Each row has a name. Each piece below is followed by the name of the row it came from, unless a question asks for something else. Each question is about the rows just above it. Places in a row count from 0.

[ 11.7  -2.5   9.0 -74.5] : funi
[ 19.3  42.3   9.0 -74.5] : defef
[ -1.5   3.3  17.3 -25.9] : pup
[ 28.3  12.3 -11.0 -21.4] : Garen
[-26.5 -43.9 -20.2  89.1] : rupat
[ 46.0   8.0   9.6 -28.6] : Rer
One entry of funi was changed: [ 11.8  -2.5   9.0 -74.5]. Where, and from what?  0, [11.7]
which: [ 19.3  42.3   9.0 -74.5]  defef

[-28.4 -24.6 -58.8 -71.5 -47.6 -88.7   5.8   4.7 -33.6  19.7   1.7  18.2
  30.1 -17.5  52.7  32.0 -43.3 -44.1   1.6  23.0 -25.0  -6.1  31.0   4.1
   0.3  41.0 -36.5  29.1 -27.0 -24.4 -22.5  46.2   3.6  20.3  29.9 -19.1
  67.3  41.8  48.6  80.2  55.4 -51.7  37.7 -22.4  39.3 -59.4  14.5  29.7
  48.3  12.2  44.9]  Garen
[-43.3 -44.1   1.6  23.2 -25.0  -6.1  31.0   4.1   0.3  41.0 -36.5  18.2
  30.1 -17.5  52.7  32.0 -43.3 -44.1   1.6  23.0 -25.0  -6.1  31.0   4.1
 -27.8  41.0 -36.5  29.1 -27.0 -24.4 -22.5  46.2   3.6 -29.9  29.9 -19.1
  67.3  41.8  48.6  80.2  55.4 -51.7 -31.5 -60.2  39.3 -59.4  14.5  29.7
  48.3  12.2  44.9]  defef
[ 19.6  28.1  24.5   3.1 -11.1 -33.8  -9.4  23.7 -36.5 -47.9 -28.4 -27.2
   1.2  -1.4  15.2  -9.5   0.4 -21.9  19.0 -24.9  17.7 -22.5  21.6  24.8
 -27.8 -19.7   1.1 -33.0  21.3  -2.7  -9.9  -0.6 -30.3 -29.9 -23.4 -19.1
  67.3 -24.7 -35.3 -38.0 -23.3  24.6 -24.3 -60.2   3.1  -0.5  16.5  10.2
  32.2   4.5  27.1]  zug
Changed zug: [ 19.6  28.1  24.5   3.1 -11.1 -33.8  -9.4  23.7 -36.5 -47.9 -28.4 -27.2
   1.2  -1.4  15.2  -9.5   0.4 -21.9  19.0 -24.9  17.7 -22.5  21.6  24.8
 -27.8 -19.7   1.1 -33.0  21.3  -2.7  -9.8  -0.6 -30.3 -29.9 -23.4 -19.1
  67.3 -24.7 -35.3 -38.0 -23.3  24.6 -24.3 -60.2   3.1  -0.5  16.5  10.2
  32.2   4.5  27.1]. Place and old value:  30, [-9.9]
Which row holds [-43.3 -44.1   1.6  23.0 -25.0  -6.1  31.0   4.1   0.3  41.0 -36.5]?  Garen
which: [-28.4 -24.6 -58.8 -71.5 -47.6 -88.7   5.8   4.7 -33.6  19.7   1.7  18.2
  30.1 -17.5  52.7  32.0 -43.3 -44.1   1.6  23.0 -25.0  -6.1  31.0   4.1
   0.3  41.0 -36.5  29.1 -27.0 -24.4 -22.5  46.2   3.6  20.3  29.9 -19.1
  67.3  41.8  48.6  80.2  55.4 -51.7  37.7 -22.4  39.3 -59.4  14.5  29.7
  48.3  12.2  44.9]  Garen
Where does [ 19.6  28.1  24.5   3.1 -11.1 -33.7  -9.4  23.7 -36.5 -47.9 -28.4 -27.2
   1.2  -1.4  15.2  -9.5   0.4 -21.9  19.0 -24.9  17.7 -22.5  21.6  24.8
 -27.8 -19.7   1.1 -33.0  21.3  -2.7  -9.9  -0.6 -30.3 -29.9 -23.4 -19.1
  67.3 -24.7 -35.3 -38.0 -23.3  24.6 -24.3 -60.2   3.1  -0.5  16.5  10.2
  32.2   4.5  27.1] differ from zug, and what was there?  5, [-33.8]
Where does [ 19.6  28.1  24.5   3.1 -11.1 -33.8  -9.4  23.7 -36.5 -47.9 -28.4 -27.2
   1.2  -1.4  15.2  -9.5   0.4 -21.9  19.0 -24.9  17.7 -22.5  21.6  24.8
 -27.8 -19.7   1.1 -33.0  21.3  -2.7  -9.9  -0.6 -30.3 -29.9 -23.4 -19.1
  67.3 -24.7 -35.3 -38.0 -23.3  24.6 -24.3 -60.2   3.1  -0.5  16.5  10.2
  32.2   4.4  27.1] differ from zug, and what was there?  49, [4.5]

[ -0.2 -10.4 -20.7  -0.2 -13.2  30.2  -6.7  18.0  -3.0   6.5  -3.4  -8.3
   1.6 -29.3 -16.5]  Nuf
[ -0.4  -2.6 -12.6 -24.3 -84.1  -0.6  -7.6  50.8 -36.0  31.6 -18.4 -25.1
  -3.4  24.1   7.4]  Garen
[  0.0 -45.5  -2.4 -24.0 -24.1  -4.2 -40.6 -29.7  20.3  11.0   7.2  -2.5
  -1.4   5.4 -10.4]  Rer
[  0.0 -12.3   3.3  52.0 -44.6 -28.7 -57.9 -31.6   0.8 -22.4  -8.1   3.1
  25.8  -9.8   1.1]  nuzi
[ -0.2 -11.6  -9.4 -49.7 -34.6   6.8   6.6  20.1   8.5  47.4  -7.0 -16.6
   4.4  26.6 -26.3]  rupat
[  0.0 -12.3   3.3  52.0 -44.6 -28.7 -57.9 -31.6   0.8 -22.4  -8.1   3.1
 -32.2  28.3  19.4]  funi
[  3.3 -12.3  52.0   0.0 -24.1  -4.2 -40.6 -29.7   0.3   7.9 -30.8   7.1
 -22.6  39.1 -19.0]  gab
[ -0.1 -17.8  -0.2   1.9  29.0   3.6  33.4  19.0 -75.8 -46.5 -43.5  19.6
 -14.4 -36.8  26.1]  pup
[-30.8   7.0   3.3  52.0 -44.6 -28.7 -57.9 -31.6   0.8 -22.4  -8.1   3.1
  25.8 -43.9 -22.9]  defef
[  0.0  41.0   5.1  40.4 -12.8 -10.3  14.2  25.7  -3.4  -9.5  25.9 -12.3
   8.3 -18.2  27.8]  Kipa
[  0.0 -43.4   0.1  10.1 -25.8 -19.9 -30.9 -27.2 -20.9 -16.8 -40.3  10.6
 -41.1  26.4   0.4]  zug
which: [-30.8   7.1]  gab
Changed defef: [-30.8   7.0   3.3  52.0 -44.6 -28.7 -57.9 -31.5   0.8 -22.4  -8.1   3.1
  25.8 -43.9 -22.9]. Place and old value:  7, [-31.6]
[  0.0 -12.3   3.3  52.0 -44.6 -28.7 -57.9 -31.6   0.8 -22.4  -8.1   3.1
 -32.2  28.3  19.4] is in which row?  funi

